Below is a small trained network, with its code and all its weights. Each question gives an input and a target symbol and asks what happens when units are switched off, that is, made to give their printed mean instead of their output.

import numpy as np


def w(rows, s, z=0):
    codes = np.array(rows[::2]) - 128.0
    scale = np.full(codes.shape[1], s)
    scale[-1] = z or s
    return codes * scale


def norm(h):
    return h / np.sqrt((h * h).mean(-1, keepdims=True) + 1e-5)


def f(y):
    return y / 2 * (1 + np.tanh(0.7978845608 * (y + 0.044715 * y**3)))


def softmax(a):
    e = np.exp(a - a.max(-1, keepdims=True))
    return e / e.sum(-1, keepdims=True)


def log_softmax(a):
    a = a - a.max(-1, keepdims=True)
    return a - np.log(np.exp(a).sum(-1, keepdims=True))


def net(x, mask):
    ids = ['βεζηθξτψω'.index(c) for c in x.split()]
    T = len(ids)
    res = E[ids] + P[:T]
    u = 0
    for l in range(3):
        r = norm(res)
        for j in range(2):
            rows = slice(2 * j, 2 * j + 2)
            q, k, v = (r @ M[l][rows].T for M in (Q, K, V))
            z = softmax(np.where(np.tri(T) > 0, q @ k.T / 2**0.5, -1e9)) @ v
            o = O[l][rows]
            res = res + np.where(mask[u + j], z, o[:, -1]) @ o[:, :-1]
        u += 2
        y = f(norm(res) @ A[l][:, :-1].T + A[l][:, -1])
        res = res + np.where(mask[u : u + 4], y, B[l][:, -1]) @ B[l][:, :-1]
        u += 4
    return log_softmax(norm(res)[-1] @ U[:, :-1].T + U[:, -1])


Q, K, V, O, A, B = {}, {}, {}, {}, {}, {}
E = w([
[175,141,112,94],'β',
[130,107,63,218],'ε',
[5,147,128,136],'ζ',
[122,126,119,95],'η',
[158,154,111,110],'θ',
[118,152,126,164],'ξ',
[138,144,124,100],'τ',
[121,145,147,146],'ψ',
[119,159,139,161],'ω',
],0.028)
P = w([
[170,120,89,130],'0',
[253,97,103,91],'1',
[240,92,79,90],'2',
[236,94,70,117],'3',
[212,102,74,117],'4',
[212,102,66,122],'5',
[193,100,58,116],'6',
[167,112,68,106],'7',
],0.0044)
Q[0] = w([
[97,100,177,180],'L0H0',
[150,133,182,118],'L0H0',
[86,186,49,148],'L0H1',
[149,107,250,140],'L0H1',
],0.011)
K[0] = w([
[254,89,138,142],'L0H0',
[126,190,130,172],'L0H0',
[54,79,170,166],'L0H1',
[204,134,147,160],'L0H1',
],0.0093)
V[0] = w([
[221,23,155,187],'L0H0',
[171,150,87,184],'L0H0',
[2,102,165,48],'L0H1',
[177,167,108,87],'L0H1',
],0.0099)
O[0] = w([
[191,198,66,207,25],'L0H0',
[29,190,147,145,251],'L0H0',
[88,254,188,247,10],'L0H1',
[103,144,28,32,189],'L0H1',
],0.0089,0.0033)
A[0] = w([
[123,183,184,37,149],'L0N0',
[235,210,208,75,64],'L0N1',
[255,101,151,110,97],'L0N2',
[212,23,95,216,2],'L0N3',
],0.009,0.0028)
B[0] = w([
[146,81,141,184,252],'L0N0',
[128,16,120,101,166],'L0N1',
[7,93,169,185,178],'L0N2',
[193,130,78,111,151],'L0N3',
],0.011,0.0035)
Q[1] = w([
[127,55,78,120],'L1H0',
[66,128,145,171],'L1H0',
[133,150,247,121],'L1H1',
[76,154,205,132],'L1H1',
],0.013)
K[1] = w([
[120,156,226,127],'L1H0',
[203,125,116,90],'L1H0',
[70,177,103,253],'L1H1',
[66,206,105,174],'L1H1',
],0.014)
V[1] = w([
[254,96,175,72],'L1H0',
[100,179,50,132],'L1H0',
[123,40,141,72],'L1H1',
[200,48,136,62],'L1H1',
],0.0071)
O[1] = w([
[179,156,146,117,144],'L1H0',
[126,13,200,175,116],'L1H0',
[128,150,179,152,253],'L1H1',
[126,170,244,203,216],'L1H1',
],0.012,0.0036)
A[1] = w([
[140,191,119,141,148],'L1N0',
[182,150,1,239,251],'L1N1',
[3,223,36,143,66],'L1N2',
[171,99,160,59,237],'L1N3',
],0.0087,0.0023)
B[1] = w([
[119,50,105,203,146],'L1N0',
[75,160,254,78,229],'L1N1',
[128,182,192,177,218],'L1N2',
[121,129,200,232,255],'L1N3',
],0.0094,0.0042)
Q[2] = w([
[6,250,44,116],'L2H0',
[132,131,12,126],'L2H0',
[254,102,3,212],'L2H1',
[158,220,70,111],'L2H1',
],0.01)
K[2] = w([
[194,109,253,222],'L2H0',
[80,148,165,189],'L2H0',
[233,78,158,98],'L2H1',
[145,151,221,105],'L2H1',
],0.014)
V[2] = w([
[14,103,142,60],'L2H0',
[144,126,197,193],'L2H0',
[78,250,162,126],'L2H1',
[126,57,105,161],'L2H1',
],0.013)
O[2] = w([
[56,183,102,48,130],'L2H0',
[155,199,147,110,255],'L2H0',
[192,147,2,148,203],'L2H1',
[123,238,217,123,119],'L2H1',
],0.0092,0.0091)
A[2] = w([
[91,53,255,170,208],'L2N0',
[84,69,54,49,14],'L2N1',
[179,225,154,148,89],'L2N2',
[26,162,118,53,2],'L2N3',
],0.0099,0.0032)
B[2] = w([
[102,90,14,142,254],'L2N0',
[204,113,216,184,143],'L2N1',
[87,55,178,2,211],'L2N2',
[235,163,126,169,145],'L2N3',
],0.012,0.0072)
U = w([
[147,24,161,220,131],'β',
[39,117,247,207,144],'ε',
[58,160,107,148,254],'ζ',
[217,150,192,106,141],'η',
[22,48,63,112,117],'θ',
[89,216,197,63,65],'ξ',
[137,92,190,38,123],'τ',
[202,117,55,184,88],'ψ',
[143,161,47,12,33],'ω',
],0.015,0.0038)

Each question gives the input, a string of symbols that net reads in full, and the target symbol t.
The units are the heads (2 rows each of Q, K, V and O) and the neurons (one row each of A and B). Each row of codes is followed by its name. A weight is (code - 128) times the scale printed after its matrix; where a second scale follows, it is the last column's (O, A, B and U).
mask holds one flag per unit, layer by layer, with each layer's heads first. A switched-off unit (its flag False) gives its mean, the last column of its rows in O or B, instead of its output. The means were averaged over made-up inputs and are rounded, as every weight is.
A unit's drop is (log p(t) with every unit on - log p(t) with that unit switched off) / (log p(t) with every unit on - log p(t) with every unit switched off).
The circuit of an input: a set's keep is (log p(t) with only the set's units on - log p(t) with every unit switched off) / (log p(t) with every unit on - log p(t) with every unit switched off). Starting from the 12 units with the biggest drops (on a tie, the unit counted first), units are removed one at a time, each time the one whose removal leaves the highest keep (on an exact tie, the one counted first), for as long as the keep stays at least 0.8.
units of the circuit, in order: the units of the circuit, biggest drop first
unit that matters most: the unit with the biggest drop
k most important neurons: the k neurons with the biggest drops, biggest first
top k neurons in layer l: the k neurons of layer l with the biggest drops, biggest first
which heads matter: for each layer, one digit per head in row order, 1 if its drop is at least 0.15 and else 0, layers parted by /
input ψ ψ β ξ θ, target ψ: units of the circuit, in order	[L1H0, L2H1, L1H1]
input τ ψ ε, target τ: which heads matter	01 / 01 / 00
input β ω θ η τ η η, target β: unit that matters most	L0H0
input β ξ ω β ψ ω η, target β: 3 most important neurons	[L1N1, L1N3, L2N0]
input β θ θ ψ ξ, target β: units of the circuit, in order	[L0H1, L2H0, L1H1, L1H0]
input τ η ε θ ξ, target τ: which heads matter	01 / 01 / 00
input β θ θ θ ψ, target β: which heads matter	11 / 11 / 10
input ω ε θ ψ ω, target ω: top 2 neurons in layer 1	[L1N1, L1N3]
input β β β ψ ω, target β: units of the circuit, in order	[L0H1, L1H1, L2N0, L1H0]
input η ε ξ, target η: 3 most important neurons	[L0N2, L2N0, L0N0]
input β ε ε θ ε ω η θ, target β: which heads matter	11 / 01 / 10
input η ω θ ψ ω, target η: units of the circuit, in order	[L0H0, L0H1, L2N0, L2H1]
input ω ε ξ ζ, target ζ: top 2 neurons in layer 1	[L1N3, L1N2]
input τ η θ ε ε β ω β, target τ: units of the circuit, in order	[L1H1, L2N2]
input ξ ψ ε ω ζ ψ η, target η: 3 most important neurons	[L2N3, L2N1, L2N2]
input ψ β θ ω, target ψ: units of the circuit, in order	[L2H1]
input β θ ψ, target β: 2 most important neurons	[L1N3, L1N1]
input θ θ β ψ, target θ: which heads matter	01 / 00 / 00
input θ ω θ β, target θ: 2 most important neurons	[L2N0, L1N1]
input θ τ ζ, target ζ: which heads matter	01 / 01 / 01
input β ε β, target β: most important neuron	[L1N3]
